Here is a tiny trained network, its code and every weight. The questions are about switching its units off for an input and a class, where a switched-off unit gives its printed mean instead of its output.

import numpy as np


def w(rows, s, z=0):
    codes = np.array(rows[::2]) - 128.0
    scale = np.full(codes.shape[1], s)
    scale[-1] = z or s
    return codes * scale


def norm(h):
    return h / np.sqrt((h * h).mean(-1, keepdims=True) + 1e-5)


def f(y):
    return np.maximum(y, 0)


def log_softmax(a):
    a = a - a.max(-1, keepdims=True)
    return a - np.log(np.exp(a).sum(-1, keepdims=True))


def net(x, mask):
    res = np.array(x, float).reshape(1, 6) / 4 @ E
    u = 0
    for l in range(2):
        y = f(norm(res) @ A[l][:, :-1].T + A[l][:, -1])
        res = res + np.where(mask[u : u + 8], y, B[l][:, -1]) @ B[l][:, :-1]
        u += 8
    return log_softmax(norm(res)[-1] @ U[:, :-1].T + U[:, -1])


A, B = {}, {}
E = w([
[110,148,101,63,3,131,128,83,90],'x0',
[7,97,89,148,112,75,229,103,168],'x1',
[118,118,135,130,124,136,128,138,124],'x2',
[58,178,124,51,192,152,48,81,106],'x3',
[127,129,126,131,127,129,127,130,127],'x4',
[146,124,137,107,136,109,130,112,142],'x5',
],0.007)
A[0] = w([
[203,96,121,147,49,126,178,162,96,203],'0.n0',
[88,129,57,43,107,153,105,180,110,165],'0.n1',
[158,94,138,160,149,120,124,131,200,147],'0.n2',
[46,121,94,109,215,104,11,84,122,9],'0.n3',
[116,148,96,55,74,157,110,95,141,40],'0.n4',
[180,86,114,124,37,158,96,100,210,19],'0.n5',
[1,146,72,97,158,93,130,133,187,3],'0.n6',
[51,69,121,175,113,64,214,75,165,97],'0.n7',
],0.0078,0.002)
B[0] = w([
[188,121,22,110,177,94,165,136,47,236],'0.n0',
[189,145,193,108,115,67,91,77,152,210],'0.n1',
[60,149,103,210,196,101,71,105,94,190],'0.n2',
[102,199,100,54,107,188,152,231,144,254],'0.n3',
[87,94,166,228,81,151,54,51,75,208],'0.n4',
[114,40,131,133,42,132,175,194,74,175],'0.n5',
[113,39,144,104,203,115,236,28,85,227],'0.n6',
[139,254,121,163,96,167,104,181,167,252],'0.n7',
],0.007,0.0064)
A[1] = w([
[75,101,133,104,172,92,166,70,100,84],'1.n0',
[208,77,129,208,142,106,104,180,93,109],'1.n1',
[145,141,88,99,1,131,169,114,98,74],'1.n2',
[77,125,196,76,85,140,59,61,144,94],'1.n3',
[212,107,84,175,140,155,135,136,144,4],'1.n4',
[167,141,70,214,72,75,207,140,192,212],'1.n5',
[153,169,119,92,127,157,63,151,84,162],'1.n6',
[126,144,133,72,190,199,152,180,175,70],'1.n7',
],0.009,0.0034)
B[1] = w([
[69,115,108,113,114,16,219,132,95,183],'1.n0',
[66,102,95,128,131,85,150,44,70,247],'1.n1',
[155,182,118,2,89,81,191,158,251,227],'1.n2',
[124,187,166,238,173,211,107,103,52,223],'1.n3',
[5,125,149,95,181,162,179,9,174,184],'1.n4',
[165,121,217,156,134,177,11,169,162,254],'1.n5',
[169,49,151,130,114,117,90,174,148,250],'1.n6',
[201,48,34,111,97,126,130,199,201,212],'1.n7',
],0.0085,0.0069)
U = w([
[93,59,83,174,216,97,107,53,82,195],'0',
[185,71,110,88,179,174,64,223,152,109],'1',
[193,68,81,72,76,63,149,101,91,70],'2',
[158,156,191,143,102,207,37,106,54,95],'3',
[113,154,172,251,170,143,71,174,172,71],'4',
[66,130,70,96,202,135,212,181,162,149],'5',
[154,195,162,110,74,115,127,161,222,252],'6',
[50,185,179,113,123,119,183,50,70,51],'7',
],0.022,0.0018)

Each question gives the input, the list of numbers given to net, and the class t.
The units are the neurons (one row each of A and B). Each row of codes is followed by its name. A weight is (code - 128) times the scale printed after its matrix; where a second scale follows, it is the last column's (A, B and U).
mask holds one flag per neuron, layer by layer. A switched-off neuron (its flag False) gives its mean, the last column of its row in B, instead of its output. The means were averaged over made-up inputs and are rounded, as every weight is.
A unit's drop is (log p(t) with every unit on - log p(t) with that unit switched off) / (log p(t) with every unit on - log p(t) with every unit switched off).
The circuit of an input: a set's keep is (log p(t) with only the set's units on - log p(t) with every unit switched off) / (log p(t) with every unit on - log p(t) with every unit switched off). Starting from the 12 units with the biggest drops (on a tie, the unit counted first), units are removed one at a time, each time the one whose removal leaves the highest keep (on an exact tie, the one counted first), for as long as the keep stays at least 0.8.
units of the circuit, in order: the units of the circuit, biggest drop first
top k neurons: the k neurons with the biggest drops, biggest first
top k neurons in layer l: the k neurons of layer l with the biggest drops, biggest first
drop of u: that unit's drop, to one decimal
input [-1,1,-7,7,-3,0], class 5: top 2 neurons	(0.n3, 0.n6)
input [-6,-5,1,0,-7,6], class 0: units of the circuit, in order	(1.n1)
input [1,2,-8,-6,-5,7], class 6: top 3 neurons	(1.n2, 1.n5, 0.n7)
input [7,-3,-1,0,7,-2], class 2: top 4 neurons	(1.n2, 0.n0, 0.n5, 1.n5)
input [2,8,-7,-1,3,-3], class 6: top 2 neurons	(0.n7, 1.n5)
input [1,8,0,-4,3,-1], class 6: top 2 neurons in layer 1	(1.n3, 1.n2)
input [-6,-7,-7,-1,-4,-6], class 0: top 2 neurons	(0.n3, 1.n1)
input [0,-1,-6,3,-7,0], class 1: top 2 neurons	(0.n3, 1.n7)
input [7,-8,-6,0,1,-1], class 2: top 4 neurons	(1.n2, 1.n5, 0.n5, 0.n0)
input [0,-7,1,7,1,4], class 1: units of the circuit, in order	(0.n3, 1.n7)
input [5,6,-5,0,-2,-5], class 6: top 2 neurons	(0.n7, 1.n2)
input [-6,1,1,3,5,8], class 5: top 3 neurons in layer 0	(0.n7, 0.n6, 0.n2)
input [5,-2,-6,0,8,-3], class 2: top 2 neurons	(1.n2, 0.n0)
input [0,0,4,-5,2,-7], class 0: units of the circuit, in order	(1.n1)
input [6,2,-8,0,-3,0], class 6: top 2 neurons	(1.n2, 1.n1)
input [-8,0,-6,0,-6,-7], class 0: top 3 neurons	(0.n7, 1.n2, 1.n5)
input [3,1,-4,-2,8,0], class 6: top 3 neurons	(1.n2, 1.n5, 0.n7)
input [-7,5,4,-8,-4,8], class 4: top 2 neurons	(1.n5, 0.n7)
input [-6,-1,-1,1,-3,-1], class 1: top 2 neurons in layer 0	(0.n6, 0.n4)
input [-2,4,4,-7,3,-2], class 4: units of the circuit, in order	(1.n5)
input [0,-6,-5,3,8,8], class 1: top 2 neurons in layer 1	(1.n6, 1.n7)
input [-1,2,-7,-8,-5,1], class 4: top 2 neurons in layer 0	(0.n7, 0.n2)
input [7,-6,-3,0,3,-4], class 2: top 2 neurons in layer 1	(1.n2, 1.n5)
input [0,2,-5,-3,-2,1], class 4: top 2 neurons in layer 0	(0.n3, 0.n2)
input [-7,-1,3,-1,1,-6], class 0: drop of 0.n7	0.1
input [3,5,0,-1,8,7], class 6: drop of 0.n7	1.0
